Here is a tiny trained network, its code and every weight. The questions are about switching its units off for an input and a class, where a switched-off unit gives its printed mean instead of its output.

import numpy as np


def w(rows, s, z=0):
    codes = np.array(rows[::2]) - 128.0
    scale = np.full(codes.shape[1], s)
    scale[-1] = z or s
    return codes * scale


def f(y):
    return y / 2 * (1 + np.tanh(0.7978845608 * (y + 0.044715 * y**3)))


def log_softmax(a):
    a = a - a.max(-1, keepdims=True)
    return a - np.log(np.exp(a).sum(-1, keepdims=True))


def net(x, mask):
    res = np.array(x, float).reshape(1, 3) / 4 @ E
    y = f(res @ A[0][:, :-1].T + A[0][:, -1])
    res = res + np.where(mask, y, B[0][:, -1]) @ B[0][:, :-1]
    return log_softmax(res[-1] @ U[:, :-1].T + U[:, -1])


A, B = {}, {}
E = w([
[173,58,60,199],'x0',
[222,93,181,59],'x1',
[156,132,226,247],'x2',
],0.012)
A[0] = w([
[198,66,174,77,137],'N1',
[230,39,194,112,138],'N2',
[76,200,202,105,181],'N3',
[211,102,83,147,137],'N4',
[138,82,251,44,119],'N5',
[110,58,51,95,113],'N6',
[111,94,154,137,252],'N7',
[92,221,224,102,114],'N8',
[167,76,80,201,134],'N9',
[119,10,60,194,120],'N10',
[153,148,176,175,130],'N11',
[91,125,194,205,104],'N12',
[93,194,51,188,107],'N13',
[61,183,200,69,124],'N14',
[76,147,238,53,149],'N15',
[171,108,152,214,128],'N16',
[44,123,58,120,114],'N17',
[217,133,140,82,100],'N18',
[167,131,30,103,138],'N19',
[122,134,67,75,108],'N20',
[137,55,179,196,112],'N21',
[183,157,180,186,126],'N22',
[64,175,200,90,109],'N23',
[30,153,136,174,116],'N24',
[61,173,82,153,101],'N25',
[71,166,40,209,144],'N26',
[34,206,93,159,102],'N27',
[147,66,108,177,112],'N28',
[166,61,93,176,153],'N29',
[53,154,110,178,107],'N30',
[127,126,46,37,118],'N31',
[207,133,144,99,108],'N32',
[137,114,176,169,110],'N33',
[136,157,208,170,119],'N34',
[194,49,67,175,103],'N35',
[146,124,215,168,116],'N36',
[99,115,100,11,100],'N37',
[194,76,142,95,114],'N38',
[203,143,105,71,136],'N39',
],0.012,0.018)
B[0] = w([
[96,92,115,170,185],'N1',
[94,96,131,144,200],'N2',
[131,114,76,92,217],'N3',
[127,137,87,175,168],'N4',
[117,99,121,167,191],'N5',
[182,124,153,73,176],'N6',
[7,170,100,69,249],'N7',
[196,136,70,142,191],'N8',
[144,120,97,124,187],'N9',
[161,116,83,134,193],'N10',
[133,127,163,83,171],'N11',
[150,126,172,94,179],'N12',
[124,93,156,154,175],'N13',
[176,119,73,143,191],'N14',
[146,120,78,145,209],'N15',
[145,142,140,88,186],'N16',
[135,108,154,118,178],'N17',
[122,74,165,179,159],'N18',
[149,130,134,74,183],'N19',
[151,115,180,88,168],'N20',
[166,137,148,96,174],'N21',
[138,123,166,71,179],'N22',
[191,130,76,159,174],'N23',
[118,72,143,163,177],'N24',
[144,99,162,153,164],'N25',
[90,96,139,153,210],'N26',
[131,96,134,158,181],'N27',
[172,129,107,124,159],'N28',
[151,151,60,110,186],'N29',
[127,87,151,171,168],'N30',
[141,133,157,83,202],'N31',
[110,72,156,195,153],'N32',
[149,118,166,104,155],'N33',
[145,140,163,84,178],'N34',
[185,132,72,162,177],'N35',
[147,108,149,84,177],'N36',
[165,113,161,81,192],'N37',
[116,87,130,155,160],'N38',
[100,101,160,113,173],'N39',
],0.014,0.018)
U = w([
[213,147,38,142,114],'0',
[176,137,234,42,110],'1',
[81,35,190,210,100],'2',
[6,192,75,71,251],'3',
[96,223,160,137,88],'4',
[91,184,165,149,86],'5',
[122,193,152,148,90],'6',
[105,251,121,156,84],'7',
],0.014,0.013)

Each question gives the input, the list of numbers given to net, and the class t.
The units are the neurons (one row each of A and B). Each row of codes is followed by its name. A weight is (code - 128) times the scale printed after its matrix; where a second scale follows, it is the last column's (A, B and U).
mask holds one flag per neuron, in row order. A switched-off neuron (its flag False) gives its mean, the last column of its row in B, instead of its output. The means were averaged over made-up inputs and are rounded, as every weight is.
A unit's drop is (log p(t) with every unit on - log p(t) with that unit switched off) / (log p(t) with every unit on - log p(t) with every unit switched off).
unit that matters most: the unit with the biggest drop
k most important neurons: the k neurons with the biggest drops, biggest first
drop when u is switched off: that unit's drop, to one decimal
input [-4,-4,4], class 0: unit that matters most -> N8
input [-6,-7,2], class 2: 2 most important neurons -> [N24; N30]
input [-5,-7,7], class 1: 4 most important neurons -> [N12; N34; N22; N11]
input [6,7,3], class 2: 4 most important neurons -> [N2; N32; N1; N18]
input [8,-7,8], class 0: 4 most important neurons -> [N10; N35; N29; N9]
input [-6,-8,-8], class 1: 2 most important neurons -> [N37; N31]
input [-7,-2,-7], class 0: 4 most important neurons -> [N14; N23; N15; N8]
input [5,4,-6], class 1: 2 most important neurons -> [N31; N6]
input [6,3,7], class 1: 3 most important neurons -> [N22; N11; N16]
input [8,-8,7], class 0: 3 most important neurons -> [N29; N10; N35]
input [-3,-2,0], class 3: 2 most important neurons -> [N35; N10]
input [4,4,5], class 1: 3 most important neurons -> [N22; N15; N8]
input [-4,-1,0], class 0: drop when N14 is switched off -> 0.1
input [4,6,-2], class 2: drop when N5 is switched off -> 0.0
input [-1,-7,-7], class 1: drop when N20 is switched off -> 0.1
input [4,-5,-4], class 2: unit that matters most -> N26
